Here is a tiny trained network, its code and every weight. The questions are about switching its units off for an input and a class, where a switched-off unit gives its printed mean instead of its output.

import numpy as np


def w(rows, s, z=0):
    codes = np.array(rows[::2]) - 128.0
    scale = np.full(codes.shape[1], s)
    scale[-1] = z or s
    return codes * scale


def norm(h):
    return h / np.sqrt((h * h).mean(-1, keepdims=True) + 1e-5)


def f(y):
    return np.maximum(y, 0)


def log_softmax(a):
    a = a - a.max(-1, keepdims=True)
    return a - np.log(np.exp(a).sum(-1, keepdims=True))


def net(x, mask):
    res = np.array(x, float).reshape(1, 5) / 4 @ E
    u = 0
    for l in range(4):
        y = f(norm(res) @ A[l][:, :-1].T + A[l][:, -1])
        res = res + np.where(mask[u : u + 16], y, B[l][:, -1]) @ B[l][:, :-1]
        u += 16
    return log_softmax(norm(res)[-1] @ U[:, :-1].T + U[:, -1])


A, B = {}, {}
E = w([
[10,75,136,126,71,101,68,107,146,209,161],'x0',
[155,124,195,111,52,107,162,67,116,134,47],'x1',
[65,242,190,180,96,189,127,127,177,70,156],'x2',
[160,163,127,101,176,167,139,80,199,214,136],'x3',
[191,155,162,186,109,127,111,62,11,171,241],'x4',
],0.0011)
A[0] = w([
[96,144,151,138,133,180,156,100,154,106,152,77],'L0N0',
[170,3,48,42,184,88,154,108,76,146,129,57],'L0N1',
[70,123,110,148,73,86,48,79,158,174,126,18],'L0N2',
[141,139,133,118,132,143,156,114,131,138,130,98],'L0N3',
[142,163,101,105,166,194,153,93,172,200,139,117],'L0N4',
[100,135,126,126,143,206,137,114,181,108,155,93],'L0N5',
[157,137,234,35,23,59,134,73,131,114,31,66],'L0N6',
[211,177,254,48,19,86,110,44,121,108,47,15],'L0N7',
[66,115,94,172,80,91,52,83,167,179,131,2],'L0N8',
[174,151,99,140,198,141,144,137,155,101,81,102],'L0N9',
[167,178,176,212,156,158,177,91,66,164,211,182],'L0N10',
[139,162,70,138,227,149,88,211,126,84,217,120],'L0N11',
[123,104,110,161,2,97,99,210,33,65,127,31],'L0N12',
[63,95,70,168,140,117,46,147,157,181,159,99],'L0N13',
[82,96,130,76,158,156,209,213,200,103,45,231],'L0N14',
[104,154,155,114,142,149,159,137,138,106,150,93],'L0N15',
],0.0014,0.0019)
B[0] = w([
[138,144,131,141,114,56,106,158,122,165,103,137],'L0N0',
[150,187,141,184,100,68,90,188,116,192,74,173],'L0N1',
[97,93,164,85,116,148,179,149,95,137,169,141],'L0N2',
[112,107,151,114,127,111,132,127,117,122,131,131],'L0N3',
[92,87,172,148,158,50,110,91,105,53,128,166],'L0N4',
[146,139,121,140,117,53,112,158,110,175,95,147],'L0N5',
[84,90,46,218,152,194,183,120,118,147,122,173],'L0N6',
[80,75,51,231,149,201,212,115,108,174,111,162],'L0N7',
[92,85,183,66,107,147,188,145,92,136,176,138],'L0N8',
[86,88,182,80,74,128,170,158,94,132,167,160],'L0N9',
[113,98,64,72,62,134,85,100,165,85,94,212],'L0N10',
[102,82,110,195,106,165,203,70,111,167,63,186],'L0N11',
[84,94,173,142,202,59,98,60,123,61,114,153],'L0N12',
[160,116,176,91,119,161,252,153,73,112,117,172],'L0N13',
[165,127,90,132,53,130,63,51,91,103,176,251],'L0N14',
[133,134,123,129,118,105,116,147,122,154,109,135],'L0N15',
],0.0019,0.0024)
A[1] = w([
[116,121,98,120,165,138,141,192,159,105,136,104],'L1N0',
[133,117,144,165,119,103,133,108,98,146,148,117],'L1N1',
[161,147,136,90,165,157,146,75,159,213,122,102],'L1N2',
[143,133,148,128,135,126,129,110,109,128,171,36],'L1N3',
[159,169,169,79,167,147,144,87,180,191,127,9],'L1N4',
[209,160,111,143,134,125,142,140,88,67,81,118],'L1N5',
[155,120,143,135,121,108,126,112,101,130,157,81],'L1N6',
[98,147,162,155,67,171,125,103,132,72,144,166],'L1N7',
[85,111,198,98,87,91,93,160,127,149,146,80],'L1N8',
[94,113,129,86,109,118,152,178,198,102,68,77],'L1N9',
[147,83,118,106,131,104,123,118,82,126,140,132],'L1N10',
[118,125,115,140,159,144,123,160,126,127,152,67],'L1N11',
[96,118,51,161,254,159,77,229,133,129,252,66],'L1N12',
[112,129,116,67,134,115,135,184,198,107,91,10],'L1N13',
[158,172,159,76,173,158,130,95,184,194,136,20],'L1N14',
[202,174,138,121,180,137,154,156,134,92,104,11],'L1N15',
],0.0025,0.0014)
B[1] = w([
[159,114,154,135,73,139,109,74,85,139,120,165],'L1N0',
[126,125,83,90,133,161,97,128,173,96,111,183],'L1N1',
[91,69,125,176,147,79,111,143,119,51,129,195],'L1N2',
[137,134,94,104,108,149,98,107,143,97,124,138],'L1N3',
[93,76,147,195,182,66,113,128,127,60,136,155],'L1N4',
[64,82,162,73,151,148,150,142,162,183,199,225],'L1N5',
[130,129,75,96,116,155,95,119,179,99,121,155],'L1N6',
[184,126,99,110,182,61,113,165,155,213,91,254],'L1N7',
[135,108,140,65,199,177,191,152,146,136,178,179],'L1N8',
[195,124,86,134,97,181,57,63,103,124,179,198],'L1N9',
[125,206,162,148,131,124,110,143,221,149,107,204],'L1N10',
[127,133,140,143,109,128,152,101,120,142,101,139],'L1N11',
[139,90,191,188,49,151,206,43,105,155,5,222],'L1N12',
[184,125,87,116,70,181,44,76,113,99,152,164],'L1N13',
[93,68,157,190,176,58,107,128,129,38,136,156],'L1N14',
[84,88,173,69,144,172,169,168,128,151,189,161],'L1N15',
],0.0024,0.0019)
A[2] = w([
[84,222,163,178,110,165,124,125,160,120,123,108],'L2N0',
[141,130,134,104,136,110,126,136,141,138,125,103],'L2N1',
[157,144,108,115,102,140,94,87,108,121,174,48],'L2N2',
[156,124,104,86,144,78,123,174,129,179,96,102],'L2N3',
[106,108,88,142,119,128,130,120,119,127,110,107],'L2N4',
[102,110,147,134,115,88,116,178,72,52,116,50],'L2N5',
[147,134,133,107,138,96,123,139,110,150,113,69],'L2N6',
[122,87,88,106,144,126,131,85,152,143,123,149],'L2N7',
[118,111,98,121,155,157,160,135,122,138,147,119],'L2N8',
[86,254,183,155,118,150,109,156,171,102,139,78],'L2N9',
[156,167,139,144,120,136,108,86,90,148,196,38],'L2N10',
[102,120,153,137,118,98,115,168,82,58,125,5],'L2N11',
[107,136,90,125,104,100,120,111,144,147,116,146],'L2N12',
[131,122,118,127,123,112,110,93,138,116,129,107],'L2N13',
[169,129,140,159,119,113,123,70,72,145,194,84],'L2N14',
[182,158,146,104,174,164,191,164,95,78,136,82],'L2N15',
],0.0028,0.0015)
B[2] = w([
[201,80,104,144,130,55,125,175,50,175,99,186],'L2N0',
[122,159,133,159,117,131,123,136,125,124,132,135],'L2N1',
[136,163,104,131,112,174,76,113,120,69,144,159],'L2N2',
[153,253,178,176,118,117,104,187,139,128,151,171],'L2N3',
[149,224,160,148,144,146,147,116,136,122,161,188],'L2N4',
[139,122,150,178,231,97,131,37,240,130,169,164],'L2N5',
[137,152,133,150,108,135,117,170,158,146,126,136],'L2N6',
[125,201,154,155,119,134,124,158,107,93,164,250],'L2N7',
[98,187,172,127,99,111,133,125,132,120,148,158],'L2N8',
[213,96,108,113,145,41,98,213,67,198,107,173],'L2N9',
[161,86,73,99,78,202,63,133,175,57,82,162],'L2N10',
[134,88,138,167,213,99,123,65,208,121,154,147],'L2N11',
[149,169,157,131,148,158,157,160,117,97,172,204],'L2N12',
[129,143,120,135,156,141,130,147,100,88,164,166],'L2N13',
[130,122,96,99,108,186,82,151,205,67,68,195],'L2N14',
[46,62,178,73,113,154,151,153,157,188,197,176],'L2N15',
],0.0022,0.002)
A[3] = w([
[54,118,182,63,115,130,137,145,98,180,172,55],'L3N0',
[174,141,97,122,151,75,116,153,79,173,118,14],'L3N1',
[112,142,97,79,111,143,104,150,144,92,98,52],'L3N2',
[110,106,143,153,195,82,105,90,150,72,138,17],'L3N3',
[126,154,81,90,109,150,97,122,143,96,104,73],'L3N4',
[176,150,122,119,129,66,110,158,103,174,102,43],'L3N5',
[97,110,141,148,90,106,72,108,109,162,140,141],'L3N6',
[111,111,155,144,118,176,119,127,152,103,146,148],'L3N7',
[140,108,117,142,121,109,128,125,107,93,101,121],'L3N8',
[79,255,133,128,149,132,162,145,113,96,167,87],'L3N9',
[137,132,130,130,123,142,98,103,157,161,129,134],'L3N10',
[149,130,170,75,166,162,197,165,107,98,165,52],'L3N11',
[112,166,71,75,107,156,98,132,159,85,88,58],'L3N12',
[180,137,140,137,147,145,141,109,136,114,116,153],'L3N13',
[86,113,148,71,128,143,143,144,117,158,162,85],'L3N14',
[110,97,101,163,103,163,190,84,95,154,59,10],'L3N15',
],0.0034,0.0014)
B[3] = w([
[107,75,144,37,111,194,209,165,191,135,207,227],'L3N0',
[153,155,134,139,106,74,83,254,205,151,43,184],'L3N1',
[178,127,120,134,129,164,91,90,87,124,184,173],'L3N2',
[81,102,129,148,212,46,119,78,140,97,140,216],'L3N3',
[183,110,127,142,115,168,91,107,71,112,170,204],'L3N4',
[158,162,106,150,129,78,95,223,156,148,104,207],'L3N5',
[171,126,112,110,171,161,194,153,162,88,101,251],'L3N6',
[182,109,97,99,135,86,134,137,105,163,90,239],'L3N7',
[93,135,139,125,152,144,133,107,187,163,163,187],'L3N8',
[120,228,174,108,135,130,123,98,89,122,223,157],'L3N9',
[136,106,125,128,135,122,143,164,93,81,114,195],'L3N10',
[41,79,132,58,62,145,147,155,181,187,187,202],'L3N11',
[202,98,125,160,110,170,70,90,48,120,200,210],'L3N12',
[53,87,109,127,88,114,107,145,124,136,143,212],'L3N13',
[124,99,141,81,119,134,169,152,138,150,169,197],'L3N14',
[92,178,158,223,98,190,205,104,127,148,58,243],'L3N15',
],0.0024,0.0017)
U = w([
[199,109,88,110,85,197,41,84,89,81,169,166],'0',
[80,70,152,20,110,162,192,174,169,168,194,158],'1',
[177,161,120,151,127,46,92,237,151,173,72,153],'2',
[100,140,136,213,94,181,205,74,114,149,50,151],'3',
[85,87,135,156,225,41,108,67,162,74,146,142],'4',
[87,253,163,98,145,115,126,115,79,131,173,76],'5',
[84,186,144,57,152,112,115,103,60,137,91,2],'6',
[68,202,141,32,149,113,110,100,52,134,79,13],'7',
],0.0077,0.0048)

Each question gives the input, the list of numbers given to net, and the class t.
The units are the neurons (one row each of A and B). Each row of codes is followed by its name. A weight is (code - 128) times the scale printed after its matrix; where a second scale follows, it is the last column's (A, B and U).
mask holds one flag per neuron, layer by layer. A switched-off neuron (its flag False) gives its mean, the last column of its row in B, instead of its output. The means were averaged over made-up inputs and are rounded, as every weight is.
A unit's drop is (log p(t) with every unit on - log p(t) with that unit switched off) / (log p(t) with every unit on - log p(t) with every unit switched off).
The circuit of an input: a set's keep is (log p(t) with only the set's units on - log p(t) with every unit switched off) / (log p(t) with every unit on - log p(t) with every unit switched off). Starting from the 12 units with the biggest drops (on a tie, the unit counted first), units are removed one at a time, each time the one whose removal leaves the highest keep (on an exact tie, the one counted first), for as long as the keep stays at least 0.8.
circuit, biggest first: the units of the circuit, biggest drop first
unit that matters most: the unit with the biggest drop
top k neurons: the k neurons with the biggest drops, biggest first
k most important neurons of layer l: the k neurons of layer l with the biggest drops, biggest first
input [-7,-5,7,-8,0], class 4: circuit, biggest first : L2N5, L2N11, L3N3
input [-7,6,-2,8,2], class 4: circuit, biggest first : L1N2, L1N4, L1N14
input [-8,-6,2,8,0], class 1: circuit, biggest first : L2N15, L3N11
input [-1,6,7,4,-6], class 2: top 4 neurons : L2N0, L2N9, L0N10, L1N12
input [-8,6,-8,1,7], class 1: circuit, biggest first : L1N5, L0N14, L2N15, L3N11
input [-1,-3,1,0,-3], class 5: unit that matters most : L0N14
input [8,8,2,7,8], class 0: circuit, biggest first : L1N12, L2N10, L2N14
input [0,3,-6,5,-5], class 2: circuit, biggest first : L0N1, L2N3
input [8,-2,1,-8,7], class 1: circuit, biggest first : L1N8, L3N0
input [0,-7,7,-2,6], class 2: circuit, biggest first : L2N0, L2N9, L1N7, L3N1
input [1,-2,-8,3,7], class 2: circuit, biggest first : L0N1, L3N1
input [6,-4,4,-8,-1], class 4: top 2 neurons : L2N5, L1N5
input [-1,-7,-4,8,4], class 4: top 4 neurons : L1N2, L1N14, L3N3, L0N6
input [-7,-4,0,6,-7], class 0: circuit, biggest first : L1N13, L3N12
input [4,2,6,6,-1], class 2: circuit, biggest first : L2N9, L2N0
input [-7,2,-1,-7,5], class 1: unit that matters most : L1N5
input [-8,2,1,-1,-7], class 1: top 4 neurons : L1N5, L1N15, L0N10, L2N15
input [4,1,-6,3,5], class 2: top 3 neurons : L0N14, L0N1, L1N9
input [3,-8,-6,-6,-7], class 3: 4 most important neurons of layer 1 : L1N12, L1N7, L1N0, L1N1
input [6,5,3,8,7], class 4: top neuron : L0N14
input [-2,1,-8,-2,7], class 2: top 3 neurons : L0N1, L0N14, L1N9
input [6,-5,7,-2,3], class 2: top 3 neurons : L2N0, L2N9, L1N5
input [4,7,-5,6,3], class 3: top 2 neurons : L0N7, L1N7
input [-6,5,4,7,4], class 4: top 3 neurons : L1N4, L1N14, L1N2
input [-7,-8,-7,-2,6], class 3: 3 most important neurons of layer 1 : L1N12, L1N7, L1N8
input [-6,-8,5,4,7], class 3: 2 most important neurons of layer 1 : L1N12, L1N9
input [5,7,-4,-2,3], class 3: unit that matters most : L0N6
input [-8,4,3,7,1], class 1: top 2 neurons : L1N15, L2N15
input [-8,-6,7,-3,-4], class 1: top 4 neurons : L2N15, L1N15, L1N5, L1N10
input [-3,-8,3,6,-6], class 3: top 2 neurons : L1N12, L0N10
